Below are the code and all the weights of a small trained network. Each question names an input and a class and asks about switching units off, where a switched-off unit gives its printed mean instead of its output.

import numpy as np


def w(rows, s, z=0):
    codes = np.array(rows[::2]) - 128.0
    scale = np.full(codes.shape[1], s)
    scale[-1] = z or s
    return codes * scale


def norm(h):
    return h / np.sqrt((h * h).mean(-1, keepdims=True) + 1e-5)


def f(y):
    return y / 2 * (1 + np.tanh(0.7978845608 * (y + 0.044715 * y**3)))


def log_softmax(a):
    a = a - a.max(-1, keepdims=True)
    return a - np.log(np.exp(a).sum(-1, keepdims=True))


def net(x, mask):
    res = np.array(x, float).reshape(1, 5) / 4 @ E
    u = 0
    for l in range(2):
        y = f(norm(res) @ A[l][:, :-1].T + A[l][:, -1])
        res = res + np.where(mask[u : u + 12], y, B[l][:, -1]) @ B[l][:, :-1]
        u += 12
    return log_softmax(norm(res)[-1] @ U[:, :-1].T + U[:, -1])


A, B = {}, {}
E = w([
[127,133,128],'x0',
[14,207,54],'x1',
[167,247,203],'x2',
[128,130,128],'x3',
[208,151,33],'x4',
],0.0011)
A[0] = w([
[207,58,199,45],'L0N0',
[132,122,107,160],'L0N1',
[95,68,232,73],'L0N2',
[99,109,119,152],'L0N3',
[219,123,67,101],'L0N4',
[141,10,87,60],'L0N5',
[175,208,188,108],'L0N6',
[153,121,107,119],'L0N7',
[235,47,200,6],'L0N8',
[244,162,3,91],'L0N9',
[125,135,123,126],'L0N10',
[133,158,139,79],'L0N11',
],0.0051,0.0022)
B[0] = w([
[74,231,72,182],'L0N0',
[144,146,178,156],'L0N1',
[22,159,192,168],'L0N2',
[185,136,155,154],'L0N3',
[58,158,174,181],'L0N4',
[109,10,67,175],'L0N5',
[179,52,116,211],'L0N6',
[117,122,154,127],'L0N7',
[101,235,57,203],'L0N8',
[12,121,253,255],'L0N9',
[130,137,123,128],'L0N10',
[122,101,96,104],'L0N11',
],0.0034,0.0014)
A[1] = w([
[225,146,209,250],'L1N0',
[225,69,121,216],'L1N1',
[128,49,100,46],'L1N2',
[49,75,240,183],'L1N3',
[141,81,104,65],'L1N4',
[69,152,69,174],'L1N5',
[88,197,66,153],'L1N6',
[91,131,40,140],'L1N7',
[90,188,4,201],'L1N8',
[172,239,168,218],'L1N9',
[82,181,48,143],'L1N10',
[78,124,95,132],'L1N11',
],0.004,0.0014)
B[1] = w([
[88,20,65,199],'L1N0',
[61,79,114,119],'L1N1',
[170,92,113,106],'L1N2',
[59,229,51,251],'L1N3',
[143,95,117,97],'L1N4',
[132,120,208,180],'L1N5',
[175,96,220,179],'L1N6',
[164,94,189,147],'L1N7',
[188,85,255,190],'L1N8',
[121,28,150,251],'L1N9',
[200,103,191,169],'L1N10',
[146,165,181,153],'L1N11',
],0.0031,0.0021)
U = w([
[19,223,145,160],'0',
[213,124,253,164],'1',
[104,113,139,208],'2',
[106,105,147,195],'3',
[120,2,78,119],'4',
[176,205,64,26],'5',
[231,167,73,9],'6',
[249,202,43,2],'7',
],0.0077,0.0059)

Each question gives the input, the list of numbers given to net, and the class t.
The units are the neurons (one row each of A and B). Each row of codes is followed by its name. A weight is (code - 128) times the scale printed after its matrix; where a second scale follows, it is the last column's (A, B and U).
mask holds one flag per neuron, layer by layer. A switched-off neuron (its flag False) gives its mean, the last column of its row in B, instead of its output. The means were averaged over made-up inputs and are rounded, as every weight is.
A unit's drop is (log p(t) with every unit on - log p(t) with that unit switched off) / (log p(t) with every unit on - log p(t) with every unit switched off).
The circuit of an input: a set's keep is (log p(t) with only the set's units on - log p(t) with every unit switched off) / (log p(t) with every unit on - log p(t) with every unit switched off). Starting from the 12 units with the biggest drops (on a tie, the unit counted first), units are removed one at a time, each time the one whose removal leaves the highest keep (on an exact tie, the one counted first), for as long as the keep stays at least 0.8.
circuit, biggest first: the units of the circuit, biggest drop first
k most important neurons: the k neurons with the biggest drops, biggest first
k most important neurons of layer l: the k neurons of layer l with the biggest drops, biggest first
drop of u: that unit's drop, to one decimal
input [5,-1,6,-4,4], class 4: circuit, biggest first => (L1N0; L0N6)
input [-4,-6,8,-1,0], class 4: 2 most important neurons => (L0N6; L1N0)
input [-2,-1,5,-3,6], class 0: circuit, biggest first => (L0N9; L1N3)
input [-1,5,7,-5,5], class 4: 2 most important neurons of layer 1 => (L1N0; L1N9)
input [-1,1,-6,-2,6], class 0: circuit, biggest first => (L0N9; L1N9)
input [-3,0,-3,-3,-4], class 0: 2 most important neurons => (L0N2; L0N6)
input [-1,1,3,0,8], class 0: most important neuron of layer 1 => (L1N3)
input [3,-8,-1,-2,8], class 0: 2 most important neurons => (L0N9; L0N4)
input [-7,7,-2,-7,-5], class 1: 2 most important neurons of layer 0 => (L0N9; L0N4)
input [-5,-5,-2,-1,5], class 0: 2 most important neurons => (L0N9; L0N4)
input [0,-5,8,-7,5], class 4: 2 most important neurons => (L1N0; L0N6)
input [3,-5,5,2,8], class 0: 2 most important neurons => (L0N9; L0N4)
input [-6,7,-6,2,-4], class 1: 2 most important neurons => (L0N9; L0N6)
input [-2,8,7,7,7], class 1: most important neuron of layer 0 => (L0N2)
input [-6,-4,-2,7,-7], class 0: 2 most important neurons => (L0N2; L1N3)
input [-4,-5,4,7,7], class 0: 2 most important neurons => (L0N9; L0N4)
input [1,-3,-4,3,-5], class 0: drop of L0N8 => -0.1
input [-5,1,6,0,1], class 4: drop of L1N0 => 0.0
input [-6,8,0,3,-2], class 1: drop of L0N9 => 0.1
